Where the symbols take the objects:
λ: z815->z582, z667->z755, z726->z552, z989->z485, z969->z120, z584->z880, z309->z294, z102->z510, z286->z41, z510->z685, z310->z815, z720->z989, z727->z40, z279->z782, z464->z522, z800->z131, z21->z81, z629->z368, z663->z518, z182->z129, z120->z78, z41->z911, z755->z160, z901->z304, z641->z67, z296->z641, z467->z21, z81->z467, z782->z652, z70->z429, z300->z726, z388->z70, z518->z997, z434->z464, z364->z152, z152->z922, z160->z667, z652->z279, z685->z102, z933->z309, z294->z933, z880->z435, z242->z910, z304->z838, z922->z364, z129->z983, z860->z615, z552->z300, z502->z800, z692->z629, z40->z517, z997->z663, z615->z448, z582->z310, z67->z296, z481->z242, z109->z87, z78->z969, z448->z860, z87->z554, z485->z720, z983->z182, z368->z692, z910->z481, z554->z109, z435->z584, z911->z286, z522->z434, z838->z901, z517->z727, z429->z388, z131->z502
π: z815->z652, z667->z989, z726->z152, z989->z615, z969->z997, z584->z481, z309->z300, z102->z78, z286->z502, z510->z969, z310->z782, z720->z860, z727->z838, z279->z87, z464->z81, z800->z296, z21->z129, z629->z40, z663->z685, z182->z522, z120->z663, z41->z800, z755->z485, z901->z629, z641->z911, z296->z41, z467->z182, z81->z983, z782->z554, z70->z880, z300->z364, z388->z584, z518->z102, z434->z21, z364->z309, z152->z294, z160->z720, z652->z109, z685->z120, z933->z552, z294->z726, z880->z242, z242->z70, z304->z368, z922->z933, z129->z434, z860->z160, z552->z922, z502->z67, z692->z727, z40->z901, z997->z510, z615->z667, z582->z279, z67->z286, z481->z388, z109->z815, z78->z518, z448->z755, z87->z582, z485->z448, z983->z464, z368->z517, z910->z429, z554->z310, z435->z910, z911->z131, z522->z467, z838->z692, z517->z304, z429->z435, z131->z641
ζ: z815->z983, z667->z40, z726->z685, z989->z901, z969->z364, z584->z502, z309->z997, z102->z552, z286->z388, z510->z300, z310->z129, z720->z838, z727->z160, z279->z522, z464->z652, z800->z880, z21->z554, z629->z615, z663->z294, z182->z582, z120->z152, z41->z70, z755->z517, z901->z989, z641->z910, z296->z242, z467->z87, z81->z109, z782->z434, z70->z41, z300->z510, z388->z286, z518->z933, z434->z782, z364->z969, z152->z120, z160->z727, z652->z464, z685->z726, z933->z518, z294->z663, z880->z800, z242->z296, z304->z485, z922->z78, z129->z310, z860->z692, z552->z102, z502->z584, z692->z860, z40->z667, z997->z309, z615->z629, z582->z182, z67->z481, z481->z67, z109->z81, z78->z922, z448->z368, z87->z467, z485->z304, z983->z815, z368->z448, z910->z641, z554->z21, z435->z131, z911->z429, z522->z279, z838->z720, z517->z755, z429->z911, z131->z435
ξ: z667->z70, z726->z467, z989->z880, z969->z815, z584->z933, z309->z464, z102->z554, z286->z78, z510->z109, z720->z584, z727->z286, z800->z997, z629->z296, z663->z279, z120->z582, z41->z969, z755->z429, z901->z800, z641->z685, z296->z510, z70->z364, z300->z81, z388->z922, z518->z782, z364->z983, z152->z182, z160->z388, z685->z87, z933->z434, z294->z522, z880->z309, z242->z300, z304->z131, z922->z129, z860->z481, z552->z21, z502->z518, z692->z67, z40->z41, z997->z652, z615->z242, z67->z102, z481->z552, z78->z310, z448->z910, z485->z435, z368->z641, z910->z726, z435->z294, z911->z120, z838->z502, z517->z911, z429->z152, z131->z663
τ: z815->z310, z667->z160, z726->z300, z989->z720, z969->z78, z584->z435, z309->z933, z102->z685, z286->z911, z510->z102, z310->z582, z720->z485, z727->z517, z279->z652, z464->z434, z800->z502, z21->z467, z629->z692, z663->z997, z182->z983, z120->z969, z41->z286, z755->z667, z901->z838, z641->z296, z296->z67, z467->z81, z81->z21, z782->z279, z70->z388, z300->z552, z388->z429, z518->z663, z434->z522, z364->z922, z152->z364, z160->z755, z652->z782, z685->z510, z933->z294, z294->z309, z880->z584, z242->z481, z304->z901, z922->z152, z129->z182, z860->z448, z552->z726, z502->z131, z692->z368, z40->z727, z997->z518, z615->z860, z582->z815, z67->z641, z481->z910, z109->z554, z78->z120, z448->z615, z87->z109, z485->z989, z983->z129, z368->z629, z910->z242, z554->z87, z435->z880, z911->z41, z522->z464, z838->z304, z517->z40, z429->z70, z131->z800
α: z815->z969, z726->z910, z969->z41, z584->z720, z309->z880, z102->z67, z286->z727, z510->z296, z310->z78, z279->z663, z464->z309, z800->z901, z21->z552, z663->z131, z182->z152, z120->z911, z41->z40, z641->z368, z296->z629, z467->z726, z81->z300, z782->z518, z70->z667, z300->z242, z388->z160, z518->z502, z434->z933, z364->z70, z152->z429, z652->z997, z685->z641, z933->z584, z294->z435, z880->z989, z242->z615, z922->z388, z129->z922, z552->z481, z502->z838, z997->z800, z582->z120, z67->z692, z481->z860, z109->z510, z78->z286, z87->z685, z983->z364, z910->z448, z554->z102, z435->z485, z911->z517, z522->z294, z429->z755, z131->z304

In the rows, 169 means zero.

The rows follow the links: the fewer symbols apart two objects are, the more alike their rows tend to be.

Each row is also shifted at random along 8 hidden directions that mean nothing.

Some objects, each with a row of numbers:
z435: (140, 197, 177, 132, 163, 169, 169, 173, 161, 194, 171, 198, 191, 143, 204, 153, 172, 194, 215, 87, 189, 183, 169, 120, 142, 178, 215, 163, 204, 178, 173, 120, 164, 195, 150, 182, 196, 156, 199, 197, 186, 177, 117, 154, 200, 138, 174, 190, 176, 154, 152)
z310: (203, 174, 184, 174, 161, 161, 158, 155, 173, 140, 153, 160, 175, 195, 165, 138, 173, 150, 201, 218, 207, 163, 222, 195, 135, 143, 166, 199, 169, 161, 145, 197, 166, 158, 193, 243, 175, 153, 151, 213, 153, 143, 178, 184, 178, 164, 172, 155, 196, 165, 193)
z242: (130, 141, 167, 165, 179, 184, 180, 201, 165, 169, 183, 162, 151, 152, 172, 194, 133, 155, 170, 187, 132, 156, 158, 188, 193, 187, 181, 170, 154, 187, 193, 186, 186, 159, 187, 143, 163, 196, 172, 143, 153, 197, 204, 183, 161, 153, 140, 141, 182, 136, 181)
z755: (170, 165, 157, 147, 155, 192, 184, 136, 179, 197, 131, 173, 208, 191, 201, 158, 191, 195, 218, 162, 213, 176, 186, 180, 132, 159, 187, 205, 172, 158, 159, 166, 150, 179, 122, 127, 179, 186, 153, 170, 198, 186, 170, 154, 166, 176, 176, 180, 143, 216, 191)
z517: (91, 154, 161, 196, 177, 196, 170, 207, 194, 187, 192, 125, 190, 128, 180, 167, 146, 219, 162, 171, 177, 185, 167, 157, 175, 153, 185, 187, 139, 146, 160, 141, 149, 181, 170, 132, 186, 162, 199, 171, 171, 154, 164, 155, 173, 192, 218, 171, 185, 214, 136)
z685: (181, 198, 198, 168, 188, 137, 186, 193, 192, 190, 131, 148, 160, 174, 187, 151, 158, 148, 246, 186, 145, 158, 163, 151, 140, 126, 203, 160, 175, 155, 162, 155, 168, 169, 183, 163, 123, 140, 169, 232, 189, 169, 168, 190, 148, 137, 174, 185, 111, 123, 161)
z485: (123, 169, 161, 151, 159, 191, 187, 177, 181, 187, 188, 179, 223, 159, 194, 164, 167, 205, 210, 122, 182, 188, 152, 136, 142, 176, 213, 195, 162, 183, 167, 143, 167, 185, 152, 135, 200, 182, 191, 171, 170, 163, 134, 151, 200, 152, 192, 177, 184, 202, 168)
z448: (106, 160, 162, 163, 188, 184, 203, 203, 185, 208, 217, 180, 197, 138, 167, 169, 148, 204, 209, 127, 134, 190, 79, 132, 176, 168, 188, 185, 147, 197, 168, 130, 172, 186, 158, 82, 157, 184, 213, 136, 152, 166, 162, 122, 170, 169, 155, 141, 167, 200, 125)
z582: (175, 195, 196, 168, 149, 157, 150, 182, 154, 162, 153, 153, 133, 147, 181, 165, 200, 130, 144, 179, 205, 161, 175, 164, 185, 148, 158, 137, 220, 161, 182, 160, 182, 145, 189, 273, 136, 144, 184, 191, 145, 178, 159, 191, 161, 184, 151, 156, 157, 118, 144)
z838: (211, 186, 157, 200, 160, 174, 149, 137, 183, 148, 158, 143, 150, 193, 172, 207, 204, 164, 138, 203, 167, 168, 162, 165, 171, 166, 158, 154, 155, 177, 145, 212, 168, 165, 143, 150, 158, 165, 155, 158, 192, 158, 184, 193, 160, 186, 195, 194, 160, 174, 190)
z109: (204, 156, 185, 180, 167, 150, 161, 178, 170, 170, 165, 155, 138, 176, 149, 186, 179, 134, 93, 188, 139, 160, 171, 201, 207, 177, 131, 135, 174, 151, 188, 165, 175, 150, 195, 194, 161, 178, 151, 153, 170, 174, 176, 173, 156, 197, 170, 174, 142, 156, 162)
z969: (116, 161, 167, 189, 151, 157, 148, 138, 169, 185, 132, 185, 161, 193, 162, 149, 198, 145, 127, 175, 190, 135, 173, 193, 193, 182, 151, 149, 186, 158, 173, 169, 156, 131, 147, 177, 125, 154, 156, 159, 175, 189, 181, 162, 143, 154, 138, 191, 121, 165, 149)
z364: (108, 145, 160, 159, 161, 188, 161, 164, 134, 162, 171, 179, 157, 159, 163, 167, 168, 153, 141, 174, 182, 149, 183, 195, 200, 195, 154, 164, 185, 171, 190, 174, 172, 151, 167, 191, 163, 181, 164, 145, 138, 210, 185, 174, 160, 166, 123, 145, 182, 146, 169)
z615: (146, 157, 179, 160, 181, 209, 177, 157, 197, 179, 166, 149, 140, 188, 190, 205, 202, 115, 173, 183, 160, 167, 186, 190, 134, 179, 194, 169, 203, 180, 141, 167, 139, 183, 130, 209, 202, 186, 157, 188, 196, 179, 161, 179, 178, 144, 153, 183, 177, 103, 173)
z81: (115, 141, 183, 149, 162, 187, 178, 166, 167, 185, 176, 166, 172, 185, 160, 167, 167, 150, 132, 145, 140, 174, 215, 186, 148, 200, 165, 166, 194, 153, 169, 122, 147, 188, 178, 206, 210, 186, 146, 169, 168, 164, 138, 143, 177, 162, 157, 183, 170, 147, 169)
z464: (116, 173, 175, 150, 113, 177, 163, 153, 139, 167, 141, 200, 177, 187, 185, 158, 192, 160, 142, 116, 171, 149, 209, 176, 155, 215, 175, 138, 197, 153, 192, 140, 182, 146, 175, 188, 165, 186, 141, 151, 155, 179, 151, 162, 168, 164, 156, 193, 127, 142, 182)
z429: (163, 176, 129, 162, 188, 175, 184, 154, 137, 208, 150, 156, 169, 158, 169, 181, 168, 208, 170, 143, 154, 181, 140, 161, 179, 158, 145, 152, 163, 146, 170, 159, 155, 194, 134, 95, 139, 167, 163, 147, 182, 210, 179, 154, 129, 205, 164, 176, 130, 193, 155)
z815: (166, 180, 183, 167, 177, 162, 157, 202, 155, 186, 135, 174, 160, 139, 174, 122, 173, 151, 205, 129, 160, 142, 184, 155, 136, 150, 178, 116, 195, 97, 146, 135, 134, 156, 179, 196, 149, 156, 174, 217, 181, 151, 159, 170, 154, 139, 195, 196, 133, 127, 117)
z726: (158, 170, 175, 142, 193, 168, 202, 151, 173, 200, 173, 172, 179, 199, 162, 167, 171, 152, 188, 167, 154, 192, 155, 168, 153, 161, 170, 185, 193, 195, 171, 143, 161, 202, 149, 175, 165, 168, 159, 181, 174, 187, 147, 146, 167, 157, 133, 160, 160, 158, 180)
z720: (194, 170, 145, 172, 200, 204, 174, 175, 170, 144, 212, 138, 162, 152, 158, 214, 162, 183, 175, 179, 140, 193, 159, 153, 148, 163, 180, 170, 144, 179, 135, 195, 150, 201, 163, 161, 210, 178, 180, 173, 172, 146, 172, 190, 194, 179, 194, 156, 236, 166, 180)
z129: (287, 191, 145, 152, 160, 150, 171, 139, 116, 172, 113, 192, 141, 171, 159, 150, 172, 189, 194, 134, 165, 153, 167, 184, 151, 162, 123, 124, 172, 115, 165, 180, 181, 159, 167, 128, 127, 181, 137, 146, 173, 182, 190, 163, 122, 210, 180, 186, 105, 189, 181)
z584: (150, 208, 184, 158, 144, 174, 154, 195, 149, 144, 166, 194, 135, 116, 209, 164, 151, 188, 233, 89, 175, 157, 183, 113, 141, 186, 225, 143, 186, 172, 158, 154, 195, 166, 180, 194, 185, 156, 209, 183, 156, 168, 143, 185, 179, 130, 168, 174, 190, 106, 148)

Where do the symbols, taken in turn from left to right, take each start?
Answer with the object's name.
(149, 191, 164, 143, 153, 162, 166, 195, 131, 177, 173, 169, 176, 133, 192, 172, 146, 206, 162, 105, 160, 185, 196, 134, 176, 184, 185, 150, 175, 149, 206, 136, 189, 184, 194, 172, 188, 159, 183, 175, 164, 186, 138, 173, 180, 182, 188, 185, 168, 157, 169)
α ζ ζ ξ ζ ξ π: z87
(173, 182, 171, 169, 156, 176, 162, 152, 204, 195, 172, 170, 189, 174, 183, 174, 201, 186, 138, 137, 194, 186, 161, 140, 166, 171, 180, 168, 181, 166, 160, 139, 140, 191, 130, 165, 204, 165, 179, 172, 209, 146, 119, 145, 196, 178, 208, 210, 163, 209, 148)
π ζ ζ π ξ α: z517
(175, 157, 165, 145, 150, 151, 207, 157, 153, 205, 152, 185, 205, 206, 161, 151, 162, 193, 183, 149, 139, 180, 168, 183, 156, 176, 150, 181, 157, 151, 196, 132, 178, 173, 183, 100, 148, 187, 137, 148, 164, 182, 163, 130, 146, 195, 166, 177, 98, 217, 191)
τ π ζ λ α λ: z78
(194, 169, 169, 146, 157, 206, 153, 146, 169, 176, 128, 180, 132, 158, 212, 188, 216, 142, 159, 144, 208, 148, 189, 183, 154, 182, 177, 140, 225, 148, 154, 171, 142, 160, 118, 210, 187, 189, 166, 163, 209, 197, 163, 180, 168, 164, 170, 192, 157, 120, 159)
λ ξ π π: z910
(249, 178, 147, 156, 164, 167, 163, 140, 147, 159, 121, 186, 149, 166, 192, 162, 159, 202, 228, 168, 200, 162, 204, 185, 150, 159, 160, 174, 161, 148, 160, 207, 179, 172, 159, 139, 169, 174, 154, 162, 187, 194, 202, 185, 136, 179, 174, 170, 159, 177, 199)
ξ λ α ξ ζ: z969
(94, 145, 211, 175, 163, 162, 158, 205, 199, 171, 177, 172, 166, 161, 174, 148, 147, 145, 154, 168, 162, 154, 203, 178, 180, 181, 189, 177, 172, 169, 182, 140, 169, 161, 199, 206, 192, 165, 183, 193, 167, 155, 153, 162, 184, 130, 161, 179, 178, 134, 147)
ζ π λ λ ξ τ: z182
(62, 174, 159, 170, 149, 173, 177, 163, 150, 133, 202, 181, 193, 187, 161, 158, 145, 175, 197, 166, 151, 171, 163, 152, 161, 189, 193, 192, 148, 222, 170, 176, 196, 161, 182, 167, 153, 152, 173, 158, 108, 164, 177, 178, 173, 133, 113, 139, 193, 151, 194)
λ π π π ζ: z997
(148, 149, 161, 147, 188, 191, 191, 153, 143, 169, 154, 168, 202, 203, 154, 143, 183, 126, 206, 206, 174, 165, 199, 202, 116, 156, 167, 180, 189, 156, 150, 181, 137, 167, 164, 213, 162, 184, 129, 206, 158, 170, 187, 178, 176, 139, 146, 152, 177, 151, 203)
τ ζ λ π α ξ: z652
(176, 177, 186, 197, 207, 155, 182, 195, 202, 161, 179, 148, 151, 166, 167, 157, 131, 165, 243, 195, 131, 161, 162, 154, 139, 135, 198, 187, 136, 168, 125, 182, 161, 183, 181, 145, 159, 148, 188, 213, 177, 134, 178, 180, 157, 126, 178, 169, 175, 144, 155)
τ λ α π τ λ: z727
(141, 145, 167, 193, 171, 178, 161, 145, 207, 143, 164, 153, 205, 196, 170, 143, 143, 197, 191, 237, 217, 173, 241, 198, 146, 154, 176, 255, 126, 176, 140, 198, 153, 175, 175, 181, 208, 152, 153, 201, 176, 145, 188, 174, 183, 158, 186, 164, 220, 214, 207)
ξ ζ α λ τ: z388
(190, 188, 178, 151, 164, 164, 176, 135, 171, 205, 141, 171, 113, 190, 187, 211, 204, 144, 135, 146, 159, 178, 158, 171, 186, 177, 154, 141, 214, 190, 186, 149, 175, 190, 129, 179, 153, 162, 162, 149, 195, 222, 147, 165, 140, 188, 135, 188, 120, 120, 168)
τ ξ λ τ ξ τ α λ: z300
(80, 150, 194, 192, 150, 162, 173, 200, 191, 157, 198, 161, 184, 174, 152, 137, 129, 173, 181, 174, 145, 166, 190, 174, 156, 179, 182, 201, 138, 169, 159, 129, 180, 163, 220, 170, 172, 158, 178, 176, 126, 129, 155, 147, 169, 153, 158, 158, 174, 174, 155)
λ α ζ ξ: z81
(195, 147, 170, 179, 183, 168, 156, 211, 185, 171, 188, 189, 186, 119, 170, 141, 154, 180, 203, 161, 207, 155, 122, 161, 191, 159, 183, 179, 160, 170, 170, 188, 169, 142, 168, 144, 168, 188, 225, 157, 166, 156, 188, 161, 189, 159, 191, 145, 199, 205, 122)
τ π λ π λ ξ: z641
(88, 159, 149, 165, 152, 188, 186, 149, 131, 184, 169, 140, 176, 183, 153, 181, 182, 173, 115, 175, 154, 188, 180, 192, 178, 181, 129, 161, 171, 159, 180, 140, 167, 173, 171, 157, 145, 162, 136, 144, 139, 197, 172, 156, 138, 218, 141, 159, 140, 186, 180)
ζ λ λ λ ζ π: z522
(229, 195, 182, 181, 150, 138, 136, 155, 172, 146, 138, 169, 148, 170, 175, 166, 170, 186, 156, 147, 178, 160, 224, 151, 159, 170, 174, 144, 170, 137, 161, 174, 171, 176, 184, 198, 189, 145, 158, 204, 198, 145, 149, 189, 172, 168, 209, 217, 163, 156, 178)
ζ λ τ τ λ π: z552
(112, 173, 171, 194, 150, 165, 147, 211, 168, 190, 166, 154, 166, 111, 192, 160, 136, 225, 140, 144, 193, 168, 171, 151, 219, 163, 169, 161, 150, 142, 202, 144, 192, 154, 195, 136, 156, 143, 207, 154, 161, 191, 170, 157, 151, 201, 197, 167, 156, 192, 127)
α ξ ζ ζ α τ λ λ: z727
(155, 173, 156, 175, 149, 205, 159, 162, 171, 160, 158, 157, 131, 156, 195, 193, 178, 183, 178, 162, 186, 171, 175, 174, 151, 174, 175, 164, 172, 165, 145, 178, 169, 166, 150, 159, 175, 175, 177, 148, 165, 184, 183, 174, 150, 187, 165, 166, 172, 150, 168)
λ ζ λ π π: z368
